3.863 5.279 -0.912 -3.508
3.733 2.993 -2.504 -6.156
-0.226 3.733 -5.952 -3.879
|
3.733 2.993 -2.504
-0.226 3.733 -5.952

-0.316 -1.061 -3.851 -1.243 -0.223
-0.010 -1.289 -5.471 -1.712 -0.900
-0.269 -1.119 -4.337 -1.348 -0.339
-0.172 -1.182 -4.882 -1.488 -0.553
-0.099 -1.227 -5.177 -1.586 -0.705
|
-0.010 -1.289 -5.471
-0.269 -1.119 -4.337

4.540 -3.280 -0.787
-1.988 0.060 0.702
-0.805 -1.403 -0.272
-2.502 2.013 2.376
-0.609 -0.938 -1.766
|
-1.988 0.060 0.702
-0.805 -1.403 -0.272

0.016 0.558 -0.419
-0.306 0.065 0.085
-0.031 -0.083 0.543
-6.155 -0.946 0.909
-0.084 -0.476 0.499
|
-0.306 0.065 0.085
-0.031 -0.083 0.543

-2.860 0.083 3.497 0.125 -6.081
6.043 3.753 3.681 3.114 1.239
-4.348 -3.410 0.809 -0.120 -5.043
0.646 3.172 1.910 -2.293 -1.773
-1.084 -1.611 3.748 3.309 -3.105
|
6.043 3.753 3.681
-4.348 -3.410 0.809

3.145 2.051 2.385
2.653 2.316 4.681
2.421 3.459 4.149
5.511 1.571 3.608
1.773 4.542 4.488
|
2.653 2.316 4.681
2.421 3.459 4.149

-2.987 1.796 3.610 5.806
-1.953 -5.991 2.131 -1.868
0.550 -1.370 1.509 -6.296
|
-1.953 -5.991 2.131
0.550 -1.370 1.509

-0.846 0.002 -1.093 2.134 -0.632
0.374 0.372 -1.705 -0.623 -1.560
-0.563 -0.886 -0.709 5.498 0.620
0.149 -2.882 -0.195 6.259 -1.404
|
0.374 0.372 -1.705
-0.563 -0.886 -0.709

-1.687 -0.472 2.859
1.552 -0.553 4.000
-2.607 -2.018 3.338
-3.782 -4.556 3.582
|
1.552 -0.553 4.000
-2.607 -2.018 3.338
---
-1.191 -3.207 0.713 -5.414 -2.472 3.533 2.476
5.540 -3.415 3.687 0.543 -3.766 -6.062 -4.051
1.871 2.075 3.059 -4.794 4.368 -5.142 3.136
|
1.871 5.540 -1.191
2.075 -3.415 -3.207
3.059 3.687 0.713
-4.794 0.543 -5.414
4.368 -3.766 -2.472
-5.142 -6.062 3.533
3.136 -4.051 2.476

3.719 0.586 -2.589 -1.590 5.728
1.846 0.965 -1.774 -1.799 3.716
|
1.846 3.719
0.965 0.586
-1.774 -2.589
-1.799 -1.590
3.716 5.728

1.078 -3.766 2.140 2.370 0.171 -0.634 2.958 2.132 2.796 -4.081 -3.776 2.810
-1.211 1.067 -1.240 1.204 4.324 -1.234 -1.197 -0.116 -1.633 2.804 4.948 -1.451
1.217 3.077 -0.224 -0.613 3.800 0.249 0.932 4.984 0.700 -3.968 5.804 0.364
|
1.217 -1.211 1.078
3.077 1.067 -3.766
-0.224 -1.240 2.140
-0.613 1.204 2.370
3.800 4.324 0.171
0.249 -1.234 -0.634
0.932 -1.197 2.958
4.984 -0.116 2.132
0.700 -1.633 2.796
-3.968 2.804 -4.081
5.804 4.948 -3.776
0.364 -1.451 2.810

1.158 0.563 -0.071 -3.530 0.975 -0.635 -2.404 2.948 0.911 1.732 -1.601
0.824 0.378 -1.103 1.165 -2.093 -1.467 2.118 -0.031 0.478 0.503 -0.312
2.641 0.895 -0.884 2.181 -2.880 0.676 1.770 2.432 -1.395 -1.695 1.920
0.994 1.028 -2.420 -4.465 6.032 0.744 -4.002 4.722 2.910 1.548 0.240
|
0.994 2.641 0.824 1.158
1.028 0.895 0.378 0.563
-2.420 -0.884 -1.103 -0.071
-4.465 2.181 1.165 -3.530
6.032 -2.880 -2.093 0.975
0.744 0.676 -1.467 -0.635
-4.002 1.770 2.118 -2.404
4.722 2.432 -0.031 2.948
2.910 -1.395 0.478 0.911
1.548 -1.695 0.503 1.732
0.240 1.920 -0.312 -1.601

-3.581 -0.518 1.079 4.599 2.152 2.261 -0.549 1.441
-1.972 -0.147 0.140 2.995 1.467 2.912 -0.349 -1.467
0.458 0.921 0.067 -1.943 2.495 -1.092 -0.827 2.257
2.254 1.116 1.677 -1.563 -0.628 3.809 3.214 3.256
1.447 -1.017 0.513 -3.143 -0.055 -1.659 0.477 0.546
-2.635 -0.495 0.604 -3.431 0.852 3.509 6.176 -0.079
|
-2.635 1.447 2.254 0.458 -1.972 -3.581
-0.495 -1.017 1.116 0.921 -0.147 -0.518
0.604 0.513 1.677 0.067 0.140 1.079
-3.431 -3.143 -1.563 -1.943 2.995 4.599
0.852 -0.055 -0.628 2.495 1.467 2.152
3.509 -1.659 3.809 -1.092 2.912 2.261
6.176 0.477 3.214 -0.827 -0.349 -0.549
-0.079 0.546 3.256 2.257 -1.467 1.441

3.042 -0.636 -1.041 -0.017 1.196 -2.639 -3.668 2.351 -0.437 -2.531 0.122 0.354 0.027 -0.145 1.341
2.755 1.203 -0.894 0.060 -1.120 1.809 5.012 -1.708 0.161 -2.701 -0.024 -0.241 0.035 0.286 1.056
-1.146 -1.124 1.913 0.554 1.586 -0.424 -5.094 0.572 0.000 1.958 -0.154 -0.104 -0.158 -0.239 -3.861
|
-1.146 2.755 3.042
-1.124 1.203 -0.636
1.913 -0.894 -1.041
0.554 0.060 -0.017
1.586 -1.120 1.196
-0.424 1.809 -2.639
-5.094 5.012 -3.668
0.572 -1.708 2.351
0.000 0.161 -0.437
1.958 -2.701 -2.531
-0.154 -0.024 0.122
-0.104 -0.241 0.354
-0.158 0.035 0.027
-0.239 0.286 -0.145
-3.861 1.056 1.341
